Here is a tiny trained network, its code and every weight. The questions are about switching its units off for an input and a target symbol, where a switched-off unit gives its printed mean instead of its output.

import numpy as np


def w(rows, s, z=0):
    codes = np.array(rows[::2]) - 128.0
    scale = np.full(codes.shape[1], s)
    scale[-1] = z or s
    return codes * scale


def f(y):
    return y / 2 * (1 + np.tanh(0.7978845608 * (y + 0.044715 * y**3)))


def softmax(a):
    e = np.exp(a - a.max(-1, keepdims=True))
    return e / e.sum(-1, keepdims=True)


def log_softmax(a):
    a = a - a.max(-1, keepdims=True)
    return a - np.log(np.exp(a).sum(-1, keepdims=True))


def net(x, mask):
    ids = ['αγζξτψω'.index(c) for c in x.split()]
    T = len(ids)
    res = E[ids] + P[:T]
    q, k, v = (res @ M[0].T for M in (Q, K, V))
    z = softmax(np.where(np.tri(T) > 0, q @ k.T / 3**0.5, -1e9)) @ v
    res = res + np.where(mask[0], z, O[0][:, -1]) @ O[0][:, :-1]
    y = f(res @ A[0][:, :-1].T + A[0][:, -1])
    res = res + np.where(mask[1:17], y, B[0][:, -1]) @ B[0][:, :-1]
    return log_softmax(res[-1] @ U[:, :-1].T + U[:, -1])


Q, K, V, O, A, B = {}, {}, {}, {}, {}, {}
E = w([
[163,112,118,85,156,153],'α',
[153,169,184,73,52,146],'γ',
[188,137,165,91,27,152],'ζ',
[145,164,109,108,146,86],'ξ',
[85,97,253,206,122,72],'τ',
[51,116,223,109,167,205],'ψ',
[96,184,105,64,180,94],'ω',
],0.019)
P = w([
[157,251,165,211,39,217],'0',
[165,212,152,160,135,180],'1',
[210,187,180,146,175,196],'2',
[114,112,137,147,44,137],'3',
[149,96,197,71,174,110],'4',
[74,149,77,90,129,145],'5',
[63,111,89,95,20,97],'6',
[54,139,69,79,93,117],'7',
[153,178,45,153,74,170],'8',
],0.013)
Q[0] = w([
[152,244,116,70,1,218],'h1',
[197,235,44,154,173,205],'h1',
[111,205,142,214,131,229],'h1',
],0.0095)
K[0] = w([
[35,66,78,105,134,89],'h1',
[74,107,42,164,6,168],'h1',
[72,152,125,147,89,129],'h1',
],0.013)
V[0] = w([
[134,141,115,185,142,15],'h1',
[254,130,55,92,131,153],'h1',
[87,191,97,70,242,81],'h1',
],0.0085)
O[0] = w([
[178,146,153,7,150,140,72],'h1',
[130,162,28,121,57,153,1],'h1',
[182,151,145,182,153,176,93],'h1',
],0.014,0.007)
A[0] = w([
[145,127,154,180,126,172,94],'n1',
[175,130,146,149,95,152,64],'n2',
[96,93,130,102,120,210,163],'n3',
[98,89,91,131,135,95,147],'n4',
[103,135,122,209,178,108,228],'n5',
[138,154,47,181,211,160,101],'n6',
[66,109,176,96,110,119,71],'n7',
[70,104,104,173,173,123,151],'n8',
[111,128,161,132,123,191,87],'n9',
[139,154,171,209,136,156,218],'n10',
[245,217,95,76,124,178,144],'n11',
[116,95,155,199,154,144,1],'n12',
[157,81,82,90,162,111,224],'n13',
[127,122,5,100,130,112,158],'n14',
[143,82,175,165,193,92,200],'n15',
[84,167,157,155,156,206,176],'n16',
],0.012,0.0077)
B[0] = w([
[133,110,151,108,137,94,158],'n1',
[98,116,142,144,114,54,134],'n2',
[95,167,92,72,129,81,150],'n3',
[105,99,222,108,250,173,138],'n4',
[225,118,152,123,110,183,207],'n5',
[164,97,98,222,32,214,141],'n6',
[186,105,65,130,140,182,200],'n7',
[140,125,171,92,119,74,171],'n8',
[136,95,120,56,147,84,155],'n9',
[83,86,120,139,200,166,224],'n10',
[128,155,54,107,183,103,169],'n11',
[140,237,62,61,122,99,172],'n12',
[52,254,172,135,174,163,139],'n13',
[175,67,131,86,102,43,149],'n14',
[105,153,87,195,91,117,249],'n15',
[117,93,105,131,135,52,197],'n16',
],0.0092,0.02)
U = w([
[220,144,203,42,144,176,254],'α',
[135,133,76,115,176,253,57],'γ',
[81,103,111,86,188,117,39],'ζ',
[134,221,75,95,135,156,73],'ξ',
[102,93,193,196,145,180,219],'τ',
[1,243,153,138,128,160,194],'ψ',
[170,107,84,115,85,139,81],'ω',
],0.0091,0.0041)

Each question gives the input, a string of symbols that net reads in full, and the target symbol t.
The units are the heads (3 rows each of Q, K, V and O) and the neurons (one row each of A and B). Each row of codes is followed by its name. A weight is (code - 128) times the scale printed after its matrix; where a second scale follows, it is the last column's (O, A, B and U).
mask holds one flag per unit, heads first, then neurons. A switched-off unit (its flag False) gives its mean, the last column of its rows in O or B, instead of its output. The means were averaged over made-up inputs and are rounded, as every weight is.
A unit's drop is (log p(t) with every unit on - log p(t) with that unit switched off) / (log p(t) with every unit on - log p(t) with every unit switched off).
The circuit of an input: a set's keep is (log p(t) with only the set's units on - log p(t) with every unit switched off) / (log p(t) with every unit on - log p(t) with every unit switched off). Starting from the 12 units with the biggest drops (on a tie, the unit counted first), units are removed one at a time, each time the one whose removal leaves the highest keep (on an exact tie, the one counted first), for as long as the keep stays at least 0.8.
circuit, biggest first: the units of the circuit, biggest drop first
unit that matters most: the unit with the biggest drop
k most important neurons: the k neurons with the biggest drops, biggest first
drop when u is switched off: that unit's drop, to one decimal
input ω τ ξ τ α ζ, target α: circuit, biggest first -> [h1]
input ω ξ α, target γ: circuit, biggest first -> [h1, n6]
input ξ ψ ψ ξ, target τ: circuit, biggest first -> [n12, n11]
input ω ζ ξ, target γ: circuit, biggest first -> [h1, n6, n8]
input ψ γ ω, target τ: 2 most important neurons -> [n5, n15]
input τ τ τ ω ξ α ω, target ξ: 3 most important neurons -> [n10, n11, n5]
input τ γ ξ τ α ω ζ, target ζ: 4 most important neurons -> [n11, n2, n5, n10]
input ω ω τ τ ζ ζ ζ γ ξ, target ζ: 3 most important neurons -> [n14, n4, n5]
input ζ ψ ψ τ ζ ξ α τ ω, target ω: 4 most important neurons -> [n14, n6, n10, n12]
input τ τ ζ ω, target ψ: 2 most important neurons -> [n7, n5]
input τ γ ζ ξ ψ α, target ξ: 3 most important neurons -> [n13, n10, n5]
input ω τ γ ξ τ ζ, target α: 2 most important neurons -> [n15, n10]
input ξ ψ ζ ω ψ ψ α ψ ω, target ω: 3 most important neurons -> [n14, n6, n10]
input ζ γ ζ, target ω: 2 most important neurons -> [n14, n10]
input ζ ξ ω, target ζ: circuit, biggest first -> [h1, n4]
input α ξ ξ τ α τ ξ, target ω: 3 most important neurons -> [n14, n10, n12]
input ζ γ γ, target ω: circuit, biggest first -> [h1]
input ζ γ ζ ψ ξ τ γ α α, target α: circuit, biggest first -> [n15, n10]
input τ ξ γ ω τ α ξ, target ψ: 2 most important neurons -> [n5, n13]
input ψ τ ξ γ ω τ γ, target ζ: 2 most important neurons -> [n11, n5]
input ψ α α, target τ: circuit, biggest first -> [h1]
input γ τ τ τ γ ω, target ψ: 2 most important neurons -> [n13, n7]
input ψ γ ζ ψ ψ ξ γ, target τ: drop when h1 is switched off -> 0.8
input γ ξ ζ ζ γ ω ψ ω ζ, target ζ: drop when n2 is switched off -> 0.2
input ω ω ξ, target γ: drop when n4 is switched off -> 0.0
input τ ψ ψ ψ τ ξ γ, target α: drop when h1 is switched off -> 0.5
input τ τ α τ ξ τ γ ξ ω, target α: unit that matters most -> n15
